[[ 30  24]
 [-38   4]
 [ -5 -41]]
|
[ 24 -38]

[[-12  17  22  29  38]
 [ 13  -8 -47 -21  -1]
 [ 49  19 -18 -21 -10]
 [-45  27  46 -15  22]
 [ -3  -5 -27 -43  17]]
|
[ 38 -21 -18  27  -3]

[[ 10   0 -14  -3]
 [  3  14  12  19]
 [ -8 -41  15  28]
 [ 19   0 -18  14]]
|
[ -3  12 -41  19]

[[ 34  43 -42 -25 -31]
 [ 28  46 -41 -27 -24]
 [  1   3  -1  -1   1]
 [ 31  48 -36 -26 -35]]
|
[-31 -27  -1  48]

[[ 38 -13  37  -3  17]
 [-12  10 -14  -9  -9]
 [ 44 -17  44  -3  21]
 [ 21  -7  20  -2   9]]
|
[17 -9 44 -7]

[[ 40 -28  -4 -13]
 [  8  47  -6 -18]
 [-31 -30   8  25]]
|
[-13  -6 -30]
---
[[ -7  15]
 [ 35 -19]]
|
[[ -7  35]
 [ 15 -19]]

[[ -5  -1 -12  31  30  31  21 -27 -25  -5   6  -1  10 -11  14  23]
 [ -6   3 -15  42  39  28  15 -26  -9 -11   1   5   8 -17  26  12]
 [ -2  -1 -11  20  30  23   2 -24 -16   2   2  -5   1 -21  15   9]
 [-29   3  -9  26  14  22   3 -17   5 -20  -1   8   8  -9  24   5]
 [ -4  -5  -9  25  27  30  11 -30 -29   2   4 -12   2 -26  12  16]
 [-11   1 -12  32  28  27  12 -24 -13 -10   2   2   7 -15  20  13]]
|
[[ -5  -6  -2 -29  -4 -11]
 [ -1   3  -1   3  -5   1]
 [-12 -15 -11  -9  -9 -12]
 [ 31  42  20  26  25  32]
 [ 30  39  30  14  27  28]
 [ 31  28  23  22  30  27]
 [ 21  15   2   3  11  12]
 [-27 -26 -24 -17 -30 -24]
 [-25  -9 -16   5 -29 -13]
 [ -5 -11   2 -20   2 -10]
 [  6   1   2  -1   4   2]
 [ -1   5  -5   8 -12   2]
 [ 10   8   1   8   2   7]
 [-11 -17 -21  -9 -26 -15]
 [ 14  26  15  24  12  20]
 [ 23  12   9   5  16  13]]

[[  9  33  33 -12  32  -3  15  42  22  34]
 [ 11  35  34 -14  34  -2  17  44  22  35]
 [-10  13 -41  37 -49 -30 -31 -43 -18 -40]
 [ -7  14 -37  32 -43 -27 -27 -38 -16 -36]
 [ -8  13 -37  33 -43 -27 -27 -38 -15 -37]
 [  4  14  15  -5  15  -1   7  19   9  16]]
|
[[  9  11 -10  -7  -8   4]
 [ 33  35  13  14  13  14]
 [ 33  34 -41 -37 -37  15]
 [-12 -14  37  32  33  -5]
 [ 32  34 -49 -43 -43  15]
 [ -3  -2 -30 -27 -27  -1]
 [ 15  17 -31 -27 -27   7]
 [ 42  44 -43 -38 -38  19]
 [ 22  22 -18 -16 -15   9]
 [ 34  35 -40 -36 -37  16]]

[[-30  27 -35 -22 -22 -31 -14 -28]
 [-28  24 -32 -20 -20 -28 -13 -26]
 [  5  -2   5   0   2   7   3   6]
 [ 24  -8  23  -2  10  30  16  24]
 [-31  28 -37 -23 -23 -32 -14 -29]
 [ 25 -10  25  -2  12  32  16  25]
 [ 25  -9  25  -2  12  32  16  26]
 [-29  25 -33 -21 -20 -29 -13 -27]
 [ 20  -7  20  -2   9  26  13  21]
 [-30  26 -35 -22 -21 -31 -14 -28]
 [ 25 -10  25  -1  12  32  16  26]
 [ 24  -8  23  -2  10  31  16  25]]
|
[[-30 -28   5  24 -31  25  25 -29  20 -30  25  24]
 [ 27  24  -2  -8  28 -10  -9  25  -7  26 -10  -8]
 [-35 -32   5  23 -37  25  25 -33  20 -35  25  23]
 [-22 -20   0  -2 -23  -2  -2 -21  -2 -22  -1  -2]
 [-22 -20   2  10 -23  12  12 -20   9 -21  12  10]
 [-31 -28   7  30 -32  32  32 -29  26 -31  32  31]
 [-14 -13   3  16 -14  16  16 -13  13 -14  16  16]
 [-28 -26   6  24 -29  25  26 -27  21 -28  26  25]]

[[  5   4  -7  12   3   8 -24  -8  -9  -7  14  -8 -18  18  11]
 [  4 -14  11  10 -15   4 -18  16  14  18  21  -8  -5  -5 -25]
 [  5   1   3 -19  -3  13  26   4  15   2  -2  11  19 -36  -6]
 [ 12  -9   7  22 -10 -11 -27  14  11  13  -1  -6 -28   7 -10]
 [-22   5 -16   5   9  34  -9  -8 -11 -10  20  -1   8 -19  13]
 [ 18  -9   5  22  -8 -35 -24   9  11   0  -1  -9 -33  43 -10]]
|
[[  5   4   5  12 -22  18]
 [  4 -14   1  -9   5  -9]
 [ -7  11   3   7 -16   5]
 [ 12  10 -19  22   5  22]
 [  3 -15  -3 -10   9  -8]
 [  8   4  13 -11  34 -35]
 [-24 -18  26 -27  -9 -24]
 [ -8  16   4  14  -8   9]
 [ -9  14  15  11 -11  11]
 [ -7  18   2  13 -10   0]
 [ 14  21  -2  -1  20  -1]
 [ -8  -8  11  -6  -1  -9]
 [-18  -5  19 -28   8 -33]
 [ 18  -5 -36   7 -19  43]
 [ 11 -25  -6 -10  13 -10]]

[[  3 -10  20   2   0  44 -13 -13 -20   8   7 -16   9 -11 -14  -3]
 [  4 -15   6  -6   1   7   0 -17  19   5 -14  14  -2   6  26  -2]
 [-10   5  16  20  16 -15 -25 -10 -34   5  -4   7  36  -2 -12   4]
 [  4   2  -6  -2  -1  -5  18   0   2   3  -3 -13  10  10   1  -7]]
|
[[  3   4 -10   4]
 [-10 -15   5   2]
 [ 20   6  16  -6]
 [  2  -6  20  -2]
 [  0   1  16  -1]
 [ 44   7 -15  -5]
 [-13   0 -25  18]
 [-13 -17 -10   0]
 [-20  19 -34   2]
 [  8   5   5   3]
 [  7 -14  -4  -3]
 [-16  14   7 -13]
 [  9  -2  36  10]
 [-11   6  -2  10]
 [-14  26 -12   1]
 [ -3  -2   4  -7]]

[[ 14 -14  15  24  18 -38  -4   9  -1  13  22 -34  15  -5 -13]
 [ -1 -16  12  35  19 -48  -6  11   5  10  22 -37   5   2 -18]
 [ 13  -7  12  23   3 -30   7   9 -11  16  24 -34  17   2 -11]]
|
[[ 14  -1  13]
 [-14 -16  -7]
 [ 15  12  12]
 [ 24  35  23]
 [ 18  19   3]
 [-38 -48 -30]
 [ -4  -6   7]
 [  9  11   9]
 [ -1   5 -11]
 [ 13  10  16]
 [ 22  22  24]
 [-34 -37 -34]
 [ 15   5  17]
 [ -5   2   2]
 [-13 -18 -11]]

[[ 38 -19  23  -1  29]
 [-11  11 -15   2   0]
 [-12  24   7  39  25]
 [  8  -1 -17   5  -8]
 [  6   7 -15  -5   4]]
|
[[ 38 -11 -12   8   6]
 [-19  11  24  -1   7]
 [ 23 -15   7 -17 -15]
 [ -1   2  39   5  -5]
 [ 29   0  25  -8   4]]
---
[[  2  -5   8   9]
 [ -9  19   2  26]
 [ 26 -23  21 -13]
 [-33   3 -16 -26]
 [-11  21   2  38]]
|
[[  2  -5]
 [ -9  19]
 [ 26 -23]]

[[ -2  12  -5  11   2]
 [-14 -14 -42  -2 -23]
 [-12 -10 -14 -13 -17]
 [ -7  -6 -26 -14 -30]]
|
[[ -2  12]
 [-14 -14]
 [-12 -10]]

[[ 13  -9]
 [  1 -46]
 [ 19 -46]
 [ -3   8]]
|
[[ 13  -9]
 [  1 -46]
 [ 19 -46]]

[[ 29 -13  33 -20]
 [ -1  40 -23   8]
 [ 17 -11  44  -4]]
|
[[ 29 -13]
 [ -1  40]
 [ 17 -11]]

[[-13  10  -3  13]
 [-28  -6 -10  -7]
 [-36  17  -7   1]]
|
[[-13  10]
 [-28  -6]
 [-36  17]]

[[  0 -13 -26   5  -6]
 [-12  -2   8 -15  -8]
 [ 15 -10 -36  24  -5]
 [-15   0  12 -21  -8]]
|
[[  0 -13]
 [-12  -2]
 [ 15 -10]]

[[  1   2   1]
 [  0   0   1]
 [ 34 -50  41]]
|
[[  1   2]
 [  0   0]
 [ 34 -50]]
